Look-ups in named tables: a row name and a column name give one cell, copied from the table.

Table libevo
	segas	tir	sil	dobaru	tas
luz	31	75	42	53	46
mesat	41	8	44	39	45
doko	40	40	44	30	44
siz	22	71	44	37	45
geg	19	78	43	42	45

tir of mesat: 8
sil of siz: 44
sil of geg: 43
tir of geg: 78
dobaru of siz: 37
tir of luz: 75
tir of siz: 71
tas of mesat: 45
dobaru of mesat: 39
dobaru of geg: 42
segas of luz: 31
tir of doko: 40
sil of doko: 44
segas of siz: 22
dobaru of doko: 30
segas of geg: 19
Row with the largest tir: geg

kefifu
columns: mut, zad, kad, fov, nop, miko, begazez
riz: [213, 197, 284, 537, 721, 636, 205]
kelis: [407, 372, 842, 300, 292, 246, 641]
gatebef: [486, 236, 620, 536, 764, 654, 380]

gatebef, miko -> 654
riz, zad -> 197
riz, miko -> 636
gatebef, mut -> 486
kelis, kad -> 842
kelis, begazez -> 641
riz, kad -> 284
gatebef, fov -> 536
gatebef, nop -> 764
gatebef, kad -> 620

lavo
cols = foz, suguli
kedupi: [-28.09, 12.85]
lipanet: [-4.25, 13.31]
tokeli: [-94.28, 13.49]
vofosa: [94.36, 12.07]
koga: [-15.38, 14.05]
zafinaf: [20.77, 11.68]
mozevo: [41.81, 9.41]
sisonek: [31.65, 11.79]

suguli of zafinaf = 11.68
suguli of tokeli = 13.49
foz of kedupi = -28.09
foz of vofosa = 94.36
foz of zafinaf = 20.77
suguli of vofosa = 12.07
foz of sisonek = 31.65
suguli of kedupi = 12.85
foz of mozevo = 41.81
foz of lipanet = -4.25
foz of tokeli = -94.28
suguli of lipanet = 13.31
suguli of sisonek = 11.79
Which row has the largest foz? vofosa

zureg:
fields: nug, sumakan, ravo, pora, nov, kilire, padef, tapom, soguvi
kunabi: [111, 108, 128, 115, 156, 159, 163, 188, 108]
guti: [108, 189, 118, 140, 153, 107, 112, 176, 156]
zimure: [58, 115, 85, 120, 172, 75, 88, 136, 62]
tibug: [107, 96, 103, 145, 96, 217, 115, 101, 181]
mov: [102, 126, 149, 107, 189, 91, 78, 212, 79]
giv: [146, 137, 158, 164, 126, 114, 148, 87, 133]
zoz: [140, 137, 145, 171, 146, 104, 124, 139, 158]
sokik: [81, 135, 100, 124, 162, 87, 69, 127, 104]
zug: [92, 163, 172, 148, 115, 183, 17, 207, 176]
vivon: [28, 40, 167, 66, 153, 189, 167, 154, 111]
ses: [140, 129, 107, 185, 138, 142, 160, 154, 160]
fenod: [82, 210, 96, 133, 128, 138, 132, 150, 215]
sor: [130, 139, 111, 177, 130, 136, 120, 170, 169]
bep: [77, 100, 113, 116, 147, 153, 39, 174, 104]

What is the pora of zoz in zureg? 171
What is the pora of kunabi in zureg? 115
What is the padef of vivon in zureg? 167
What is the ravo of guti in zureg? 118
What is the padef of zoz in zureg? 124
What is the padef of ses in zureg? 160
What is the kilire of zimure in zureg? 75
What is the ravo of zimure in zureg? 85
What is the tapom of sor in zureg? 170
What is the soguvi of ses in zureg? 160
What is the soguvi of tibug in zureg? 181
What is the pora of mov in zureg? 107
What is the nug of sor in zureg? 130
What is the sumakan of zoz in zureg? 137
What is the soguvi of guti in zureg? 156
What is the tapom of fenod in zureg? 150
What is the padef of giv in zureg? 148
What is the nug of zimure in zureg? 58
What is the pora of zimure in zureg? 120
What is the tapom of guti in zureg? 176

tipid =
|  | vapak | fomolu | tekiguk | pase |
|---|---|---|---|---|
| tup | 53275 | 80454 | 63741 | 91433 |
| madotun | 24318 | 53308 | 88544 | 33680 |
| refu | 12075 | 54244 | 13339 | 37230 |
| tatedag | 31080 | 35025 | 79044 | 53324 |
| lako | 21976 | 51918 | 65301 | 10675 |
| zivo | 76961 | 34862 | 52692 | 29445 |
| boza | 46870 | 93462 | 88043 | 41994 |
| fana | 35010 | 50691 | 77256 | 76862 |
| lov | 48347 | 34772 | 38028 | 29331 |

What is the fomolu of refu in tipid?
54244
What is the pase of refu in tipid?
37230
What is the pase of lov in tipid?
29331
What is the pase of tup in tipid?
91433
What is the vapak of boza in tipid?
46870
What is the pase of lako in tipid?
10675

mes =
,gof,guk,tukoru,kidurug,bag,ranobep
bav,-6.075,0.296,4.634,-5.502,1.682,8.653
mib,-3.204,-2.406,6.844,-7.645,1.335,8.051
mibo,-1.650,-0.429,4.654,-6.945,1.932,8.033
lalirid,0.054,-1.477,5.028,-4.480,1.622,4.894
suzod,0.748,-1.395,5.173,-2.972,2.567,2.503
roki,1.788,-1.400,3.787,-3.019,2.061,1.291
pupipo,2.900,-1.247,3.258,-1.589,1.344,-0.152
vik,4.049,-0.609,2.939,-0.972,1.567,-0.580
zokupe,5.103,-0.054,3.095,-0.642,1.060,-1.572
tufe,6.290,-0.200,3.172,0.977,1.352,-2.778
bokuz,7.089,0.091,1.233,1.753,1.173,-3.478
zulaboz,7.625,0.698,0.448,2.429,0.486,-5.135
teb,7.208,1.350,-0.517,2.626,-0.478,-6.070
larit,9.250,0.737,-0.839,4.576,-1.072,-8.092

zulaboz, tukoru -> 0.448
bokuz, tukoru -> 1.233
roki, tukoru -> 3.787
vik, ranobep -> -0.580
zokupe, guk -> -0.054
pupipo, gof -> 2.900
bav, gof -> -6.075
vik, tukoru -> 2.939
bav, ranobep -> 8.653
vik, kidurug -> -0.972
mibo, tukoru -> 4.654
tufe, gof -> 6.290
larit, ranobep -> -8.092
zulaboz, gof -> 7.625
tufe, guk -> -0.200
zokupe, tukoru -> 3.095
zokupe, bag -> 1.060
pupipo, kidurug -> -1.589
Which row has the largest gof? larit

